Below is a small trained network, with its code and all its weights. Each question gives an input and a class and asks what happens when units are switched off, that is, made to give their printed mean instead of their output.

import numpy as np


def w(rows, s, z=0):
    codes = np.array(rows[::2]) - 128.0
    scale = np.full(codes.shape[1], s)
    scale[-1] = z or s
    return codes * scale


def norm(h):
    return h / np.sqrt((h * h).mean(-1, keepdims=True) + 1e-5)


def f(y):
    return np.maximum(y, 0)


def log_softmax(a):
    a = a - a.max(-1, keepdims=True)
    return a - np.log(np.exp(a).sum(-1, keepdims=True))


def net(x, mask):
    res = np.array(x, float).reshape(1, 4) / 4 @ E
    u = 0
    for l in range(3):
        y = f(norm(res) @ A[l][:, :-1].T + A[l][:, -1])
        res = res + np.where(mask[u : u + 4], y, B[l][:, -1]) @ B[l][:, :-1]
        u += 4
    return log_softmax(norm(res)[-1] @ U[:, :-1].T + U[:, -1])


A, B = {}, {}
E = w([
[178,102,208,167,119,122,167,64,174,148,114,73],'x0',
[96,50,38,99,154,2,120,216,98,210,80,178],'x1',
[134,71,201,139,120,77,174,110,189,133,102,202],'x2',
[86,53,143,197,114,65,79,131,69,78,84,117],'x3',
],0.005)
A[0] = w([
[138,229,73,124,137,151,147,54,160,122,104,90,2],'L0N1',
[116,182,110,2,109,132,212,94,200,47,197,120,46],'L0N2',
[153,171,75,59,182,89,43,138,166,158,122,191,141],'L0N3',
[234,168,175,194,97,147,113,80,127,144,108,87,176],'L0N4',
],0.0054,0.00067)
B[0] = w([
[117,104,82,56,10,225,177,221,139,74,206,59,213],'L0N1',
[107,153,254,96,209,102,168,184,192,87,72,183,229],'L0N2',
[209,177,60,111,203,93,105,111,154,57,47,211,227],'L0N3',
[64,145,38,168,134,184,38,196,43,148,82,112,254],'L0N4',
],0.007,0.0047)
A[1] = w([
[68,70,148,184,75,162,147,108,121,84,44,101,148],'L1N1',
[132,108,77,184,127,32,119,101,52,137,78,155,250],'L1N2',
[164,148,169,173,180,206,93,129,147,82,124,113,188],'L1N3',
[97,255,124,150,102,163,74,69,103,53,164,130,122],'L1N4',
],0.0068,0.0011)
B[1] = w([
[85,193,119,94,140,76,60,13,151,229,96,123,223],'L1N1',
[162,172,227,9,90,171,135,123,201,115,157,180,254],'L1N2',
[211,74,86,142,254,39,105,93,88,42,202,187,220],'L1N3',
[141,95,170,155,160,49,217,70,102,88,13,191,230],'L1N4',
],0.0074,0.0073)
A[2] = w([
[136,135,191,99,129,163,124,52,177,137,65,82,112],'L2N1',
[166,145,129,89,121,178,118,104,50,68,159,82,254],'L2N2',
[163,142,108,76,12,50,66,123,163,182,104,179,91],'L2N3',
[122,134,99,216,180,91,188,138,206,189,1,132,94],'L2N4',
],0.0056,0.00095)
B[2] = w([
[81,125,88,245,105,93,144,123,82,139,122,115,198],'L2N1',
[102,123,97,182,98,101,95,121,96,222,163,103,190],'L2N2',
[149,122,143,98,96,167,164,154,164,148,163,84,254],'L2N3',
[109,81,70,183,113,75,158,130,61,104,180,149,176],'L2N4',
],0.012,0.0059)
U = w([
[113,145,82,205,196,36,112,70,69,80,73,180,151],'0',
[119,110,100,150,77,122,173,144,94,105,170,84,118],'1',
[69,131,186,141,34,81,112,56,170,201,116,94,119],'2',
[77,35,133,104,86,188,65,77,148,53,80,82,8],'3',
[119,101,69,182,124,174,60,141,85,168,131,55,113],'4',
[175,143,150,11,143,157,131,176,228,79,99,173,144],'5',
],0.012)

Each question gives the input, the list of numbers given to net, and the class t.
The units are the neurons (one row each of A and B). Each row of codes is followed by its name. A weight is (code - 128) times the scale printed after its matrix; where a second scale follows, it is the last column's (A, B and U).
mask holds one flag per neuron, layer by layer. A switched-off neuron (its flag False) gives its mean, the last column of its row in B, instead of its output. The means were averaged over made-up inputs and are rounded, as every weight is.
A unit's drop is (log p(t) with every unit on - log p(t) with that unit switched off) / (log p(t) with every unit on - log p(t) with every unit switched off).
The circuit of an input: a set's keep is (log p(t) with only the set's units on - log p(t) with every unit switched off) / (log p(t) with every unit on - log p(t) with every unit switched off). Starting from all 12 units, units are removed one at a time, each time the one whose removal leaves the highest keep (on an exact tie, the one counted first), for as long as the keep stays at least 0.8.
circuit, biggest first: the units of the circuit, biggest drop first
k most important neurons: the k neurons with the biggest drops, biggest first
k most important neurons of layer l: the k neurons of layer l with the biggest drops, biggest first
drop when u is switched off: that unit's drop, to one decimal
input [-8,0,8,-5], class 0: circuit, biggest first	L1N2
input [7,6,8,-4], class 1: 2 most important neurons	L2N4; L1N1
input [4,1,-8,-4], class 4: 3 most important neurons	L0N1; L2N2; L1N2
input [-2,-8,-7,-6], class 1: circuit, biggest first	L0N1; L2N2
input [-6,-6,-8,0], class 0: 2 most important neurons	L1N4; L2N3
input [-1,1,-2,3], class 2: circuit, biggest first	L1N3; L0N2
input [-8,-2,1,2], class 5: 2 most important neurons of layer 2	L2N1; L2N2
input [1,4,-5,-4], class 5: 2 most important neurons	L0N3; L1N4
input [4,4,4,-7], class 0: 3 most important neurons	L1N2; L2N4; L0N1
input [6,8,8,-7], class 1: 2 most important neurons	L2N4; L1N3
input [8,-2,-5,-4], class 4: 2 most important neurons of layer 0	L0N1; L0N4
input [2,5,6,4], class 2: 3 most important neurons	L2N1; L1N3; L0N3
input [8,-2,-8,-7], class 4: 3 most important neurons	L0N1; L2N2; L0N4
input [4,6,-6,-5], class 5: 3 most important neurons	L0N3; L1N4; L2N1
input [6,5,-6,2], class 2: 2 most important neurons	L2N1; L0N3
input [0,2,6,0], class 5: circuit, biggest first	L1N4
input [5,-4,-1,-7], class 4: 2 most important neurons of layer 2	L2N2; L2N3
input [3,-5,-3,-2], class 0: 4 most important neurons	L1N4; L2N3; L0N2; L1N3
input [-4,-5,-2,-1], class 0: 2 most important neurons of layer 2	L2N3; L2N2
input [3,-7,6,-6], class 0: most important neuron of layer 0	L0N4
input [5,-1,-1,5], class 2: 2 most important neurons of layer 1	L1N2; L1N1
input [-1,8,8,4], class 5: drop when L1N2 is switched off	0.2
